Below is a small trained network, with its code and all its weights. Each question gives an input and a target symbol and asks what happens when units are switched off, that is, made to give their printed mean instead of their output.

import numpy as np


def w(rows, s, z=0):
    codes = np.array(rows[::2]) - 128.0
    scale = np.full(codes.shape[1], s)
    scale[-1] = z or s
    return codes * scale


def norm(h):
    return h / np.sqrt((h * h).mean(-1, keepdims=True) + 1e-5)


def f(y):
    return np.maximum(y, 0)


def softmax(a):
    e = np.exp(a - a.max(-1, keepdims=True))
    return e / e.sum(-1, keepdims=True)


def log_softmax(a):
    a = a - a.max(-1, keepdims=True)
    return a - np.log(np.exp(a).sum(-1, keepdims=True))


def net(x, mask):
    ids = ['ΓΔΞΠΣΦαβεηθλμτψ'.index(c) for c in x.split()]
    T = len(ids)
    res = E[ids] + P[:T]
    r = norm(res)
    for j in range(2):
        rows = slice(4 * j, 4 * j + 4)
        q, k, v = (r @ M[0][rows].T for M in (Q, K, V))
        z = softmax(np.where(np.tri(T) > 0, q @ k.T / 4**0.5, -1e9)) @ v
        o = O[0][rows]
        res = res + np.where(mask[j], z, o[:, -1]) @ o[:, :-1]
    y = f(norm(res) @ A[0][:, :-1].T + A[0][:, -1])
    res = res + np.where(mask[2:14], y, B[0][:, -1]) @ B[0][:, :-1]
    return log_softmax(norm(res)[-1] @ U[:, :-1].T + U[:, -1])


Q, K, V, O, A, B = {}, {}, {}, {}, {}, {}
E = w([
[166,115,23,152],'Γ',
[118,97,226,103],'Δ',
[140,158,99,193],'Ξ',
[109,117,141,110],'Π',
[94,154,138,86],'Σ',
[87,147,119,114],'Φ',
[156,80,143,4],'α',
[200,96,157,66],'β',
[174,226,112,61],'ε',
[141,94,73,167],'η',
[201,28,82,75],'θ',
[152,58,175,139],'λ',
[96,183,179,138],'μ',
[110,174,38,195],'τ',
[41,57,116,154],'ψ',
],0.026)
P = w([
[212,72,72,2],'0',
[174,70,98,31],'1',
[148,89,79,58],'2',
[132,98,84,75],'3',
[119,105,77,78],'4',
[114,111,78,86],'5',
[105,111,92,93],'6',
],0.0055)
Q[0] = w([
[239,150,108,193],'H0',
[8,85,138,58],'H0',
[178,114,54,143],'H0',
[174,85,175,101],'H0',
[162,53,128,135],'H1',
[89,117,100,78],'H1',
[187,235,78,180],'H1',
[183,35,54,122],'H1',
],0.013)
K[0] = w([
[254,217,111,94],'H0',
[15,56,105,240],'H0',
[151,166,85,93],'H0',
[190,62,192,99],'H0',
[145,13,117,218],'H1',
[65,83,82,36],'H1',
[240,184,79,171],'H1',
[119,41,45,159],'H1',
],0.0096)
V[0] = w([
[32,148,108,217],'H0',
[184,110,137,199],'H0',
[199,213,172,141],'H0',
[227,175,172,124],'H0',
[247,236,255,197],'H1',
[172,84,46,57],'H1',
[110,120,187,96],'H1',
[65,232,50,109],'H1',
],0.0054)
O[0] = w([
[159,122,70,177,21],'H0',
[110,161,131,169,41],'H0',
[200,215,128,3,86],'H0',
[31,181,115,115,114],'H0',
[183,159,218,119,2],'H1',
[148,172,122,178,205],'H1',
[86,144,35,122,173],'H1',
[155,178,42,153,172],'H1',
],0.0053,0.0042)
A[0] = w([
[111,15,77,117,113],'N0',
[102,139,215,91,93],'N1',
[112,116,151,133,82],'N2',
[196,95,144,186,253],'N3',
[129,10,122,247,77],'N4',
[177,159,132,117,62],'N5',
[117,60,242,156,90],'N6',
[145,115,151,30,175],'N7',
[45,126,58,109,183],'N8',
[176,251,89,109,159],'N9',
[29,88,128,153,161],'N10',
[173,234,247,50,103],'N11',
],0.011,0.0055)
B[0] = w([
[92,53,204,186,193],'N0',
[147,133,49,150,169],'N1',
[141,135,131,106,131],'N2',
[249,148,148,65,172],'N3',
[63,175,210,162,155],'N4',
[108,124,146,109,134],'N5',
[123,191,153,78,164],'N6',
[87,186,101,148,255],'N7',
[168,150,79,134,250],'N8',
[156,103,214,160,191],'N9',
[148,143,130,85,190],'N10',
[78,110,95,196,211],'N11',
],0.011,0.0092)
U = w([
[49,165,189,69,157],'Γ',
[110,40,19,149,88],'Δ',
[165,255,186,176,1],'Ξ',
[168,33,148,75,184],'Π',
[68,170,126,230,105],'Σ',
[226,125,127,2,161],'Φ',
[145,136,153,143,78],'α',
[215,178,93,213,27],'β',
[80,183,68,119,172],'ε',
[34,52,155,134,173],'η',
[150,94,172,166,195],'θ',
[76,36,112,9,67],'λ',
[242,95,112,145,154],'μ',
[249,173,186,144,124],'τ',
[155,121,224,79,188],'ψ',
],0.013,0.0057)

Each question gives the input, a string of symbols that net reads in full, and the target symbol t.
The units are the heads (4 rows each of Q, K, V and O) and the neurons (one row each of A and B). Each row of codes is followed by its name. A weight is (code - 128) times the scale printed after its matrix; where a second scale follows, it is the last column's (O, A, B and U).
mask holds one flag per unit, heads first, then neurons. A switched-off unit (its flag False) gives its mean, the last column of its rows in O or B, instead of its output. The means were averaged over made-up inputs and are rounded, as every weight is.
A unit's drop is (log p(t) with every unit on - log p(t) with that unit switched off) / (log p(t) with every unit on - log p(t) with every unit switched off).
most important unit: the unit with the biggest drop
top k neurons: the k neurons with the biggest drops, biggest first
which heads matter: for each layer, one digit per head in row order, 1 if its drop is at least 0.15 and else 0, layers parted by /
drop of u: that unit's drop, to one decimal
input η Φ Γ, target μ: most important unit	N3
input Σ Σ Γ Φ, target Δ: which heads matter	10
input Σ Δ Σ Ξ, target τ: which heads matter	00
input Γ β Σ λ, target ψ: which heads matter	00
input Ξ Σ Δ τ Π, target η: top 2 neurons	N0; N4
input Σ Σ α Σ Σ Φ, target Δ: top 3 neurons	N7; N0; N3
input λ β Π, target η: which heads matter	10
input ψ Γ Σ, target Δ: top 2 neurons	N8; N0
input Σ β Δ, target Γ: which heads matter	00
input Φ Π λ, target ψ: which heads matter	00
input ψ Ξ β Σ, target Δ: which heads matter	10
input α μ Γ, target μ: drop of N11	0.2
input Σ β β Σ β, target ε: drop of N9	0.2
input Σ Γ Ξ ψ Δ β, target λ: most important unit	H1
input Γ Σ α, target λ: drop of N3	0.1
